Below are the code and all the weights of a small trained network. Each question names an input and a class and asks about switching units off, where a switched-off unit gives its printed mean instead of its output.

import numpy as np


def w(rows, s, z=0):
    codes = np.array(rows[::2]) - 128.0
    scale = np.full(codes.shape[1], s)
    scale[-1] = z or s
    return codes * scale


def f(y):
    return y / 2 * (1 + np.tanh(0.7978845608 * (y + 0.044715 * y**3)))


def log_softmax(a):
    a = a - a.max(-1, keepdims=True)
    return a - np.log(np.exp(a).sum(-1, keepdims=True))


def net(x, mask):
    res = np.array(x, float).reshape(1, 8) / 4 @ E
    y = f(res @ A[0][:, :-1].T + A[0][:, -1])
    res = res + np.where(mask, y, B[0][:, -1]) @ B[0][:, :-1]
    return log_softmax(res[-1] @ U[:, :-1].T + U[:, -1])


A, B = {}, {}
E = w([
[135,131,125,129,132,133,137,134,127,129],'x0',
[122,132,130,129,128,126,115,126,128,123],'x1',
[144,135,80,122,133,231,62,57,69,193],'x2',
[123,127,128,126,127,129,124,121,135,124],'x3',
[134,130,124,132,128,122,131,135,125,136],'x4',
[127,125,126,126,127,125,124,128,128,127],'x5',
[210,116,188,87,185,135,62,135,191,180],'x6',
[68,47,147,254,166,166,122,173,142,143],'x7',
],0.017)
A[0] = w([
[225,107,223,95,232,119,44,157,246,188,167],'neuron 0',
[34,75,157,251,121,82,191,188,143,46,188],'neuron 1',
[146,120,106,158,146,140,123,104,99,122,114],'neuron 2',
[94,76,108,233,169,254,80,120,79,215,37],'neuron 3',
[165,87,81,121,133,143,127,140,113,159,161],'neuron 4',
[235,205,128,13,128,186,61,42,103,207,121],'neuron 5',
[177,218,158,58,83,29,171,149,160,51,254],'neuron 6',
[99,175,15,130,60,173,184,94,10,69,222],'neuron 7',
],0.0086,0.0078)
B[0] = w([
[181,66,223,124,128,145,204,166,150,155,253],'neuron 0',
[164,144,103,215,176,166,166,147,137,4,237],'neuron 1',
[147,112,103,110,103,120,123,134,108,130,139],'neuron 2',
[88,94,164,58,114,54,210,60,98,88,196],'neuron 3',
[131,149,124,145,115,117,129,88,103,144,148],'neuron 4',
[208,163,87,178,224,140,81,74,107,144,254],'neuron 5',
[89,96,136,70,114,74,176,50,71,103,228],'neuron 6',
[79,177,71,89,125,136,76,135,149,192,233],'neuron 7',
],0.013,0.027)
U = w([
[69,132,109,109,109,100,139,106,112,103,253],'0',
[184,141,114,191,176,149,113,135,133,107,172],'1',
[148,99,173,88,129,100,156,113,125,135,111],'2',
[121,95,180,160,108,144,156,252,200,114,24],'3',
[110,158,97,113,118,141,44,136,133,190,46],'4',
],0.016,0.0048)

Each question gives the input, the list of numbers given to net, and the class t.
The units are the neurons (one row each of A and B). Each row of codes is followed by its name. A weight is (code - 128) times the scale printed after its matrix; where a second scale follows, it is the last column's (A, B and U).
mask holds one flag per neuron, in row order. A switched-off neuron (its flag False) gives its mean, the last column of its row in B, instead of its output. The means were averaged over made-up inputs and are rounded, as every weight is.
A unit's drop is (log p(t) with every unit on - log p(t) with that unit switched off) / (log p(t) with every unit on - log p(t) with every unit switched off).
The circuit of an input: a set's keep is (log p(t) with only the set's units on - log p(t) with every unit switched off) / (log p(t) with every unit on - log p(t) with every unit switched off). Starting from all 8 units, units are removed one at a time, each time the one whose removal leaves the highest keep (on an exact tie, the one counted first), for as long as the keep stays at least 0.8.
circuit, biggest first: the units of the circuit, biggest drop first
unit that matters most: the unit with the biggest drop
top k neurons: the k neurons with the biggest drops, biggest first
drop when u is switched off: that unit's drop, to one decimal
input [6,7,-8,-7,-1,-7,-4,1], class 1: circuit, biggest first -> (neuron 1)
input [4,-8,-2,8,-3,-5,7,1], class 3: circuit, biggest first -> (neuron 0; neuron 3)
input [-2,-2,1,8,5,-2,-4,7], class 0: top 3 neurons -> (neuron 3; neuron 5; neuron 0)
input [-6,-7,-8,-6,7,-1,0,2], class 1: top 4 neurons -> (neuron 1; neuron 0; neuron 6; neuron 3)
input [-3,-4,1,7,-5,4,-6,-4], class 4: circuit, biggest first -> (neuron 7; neuron 3)
input [0,-4,4,3,4,-1,-2,6], class 0: top 2 neurons -> (neuron 3; neuron 0)
input [-4,-3,0,4,4,5,6,2], class 3: top 2 neurons -> (neuron 6; neuron 0)
input [4,-7,2,-1,0,4,0,-6], class 4: circuit, biggest first -> (neuron 1; neuron 0)
input [0,-3,-1,-3,-1,3,-3,-6], class 0: top 2 neurons -> (neuron 6; neuron 0)
input [-8,5,6,-2,-2,-6,-6,0], class 4: top 2 neurons -> (neuron 7; neuron 6)
input [-8,-7,2,7,6,3,8,-4], class 1: top 2 neurons -> (neuron 5; neuron 3)
input [-4,-5,3,-7,2,-4,8,2], class 2: top 2 neurons -> (neuron 0; neuron 1)
input [5,5,0,0,3,8,4,5], class 3: top 2 neurons -> (neuron 6; neuron 5)
input [-5,-5,2,1,3,8,-8,4], class 0: circuit, biggest first -> (neuron 5)
input [-6,5,5,1,-1,8,7,1], class 2: top 3 neurons -> (neuron 3; neuron 1; neuron 0)
input [0,-2,-2,-7,-6,6,-3,-8], class 0: top 2 neurons -> (neuron 6; neuron 0)
input [-5,-4,-6,-2,4,1,-4,-6], class 0: drop when neuron 5 is switched off -> 0.0
input [-3,4,4,4,-8,-8,-5,8], class 0: drop when neuron 3 is switched off -> 1.7
input [-4,-2,-6,0,-4,-3,4,4], class 3: drop when neuron 5 is switched off -> 0.1
input [-7,0,2,-8,7,-2,-1,-5], class 4: unit that matters most -> neuron 1
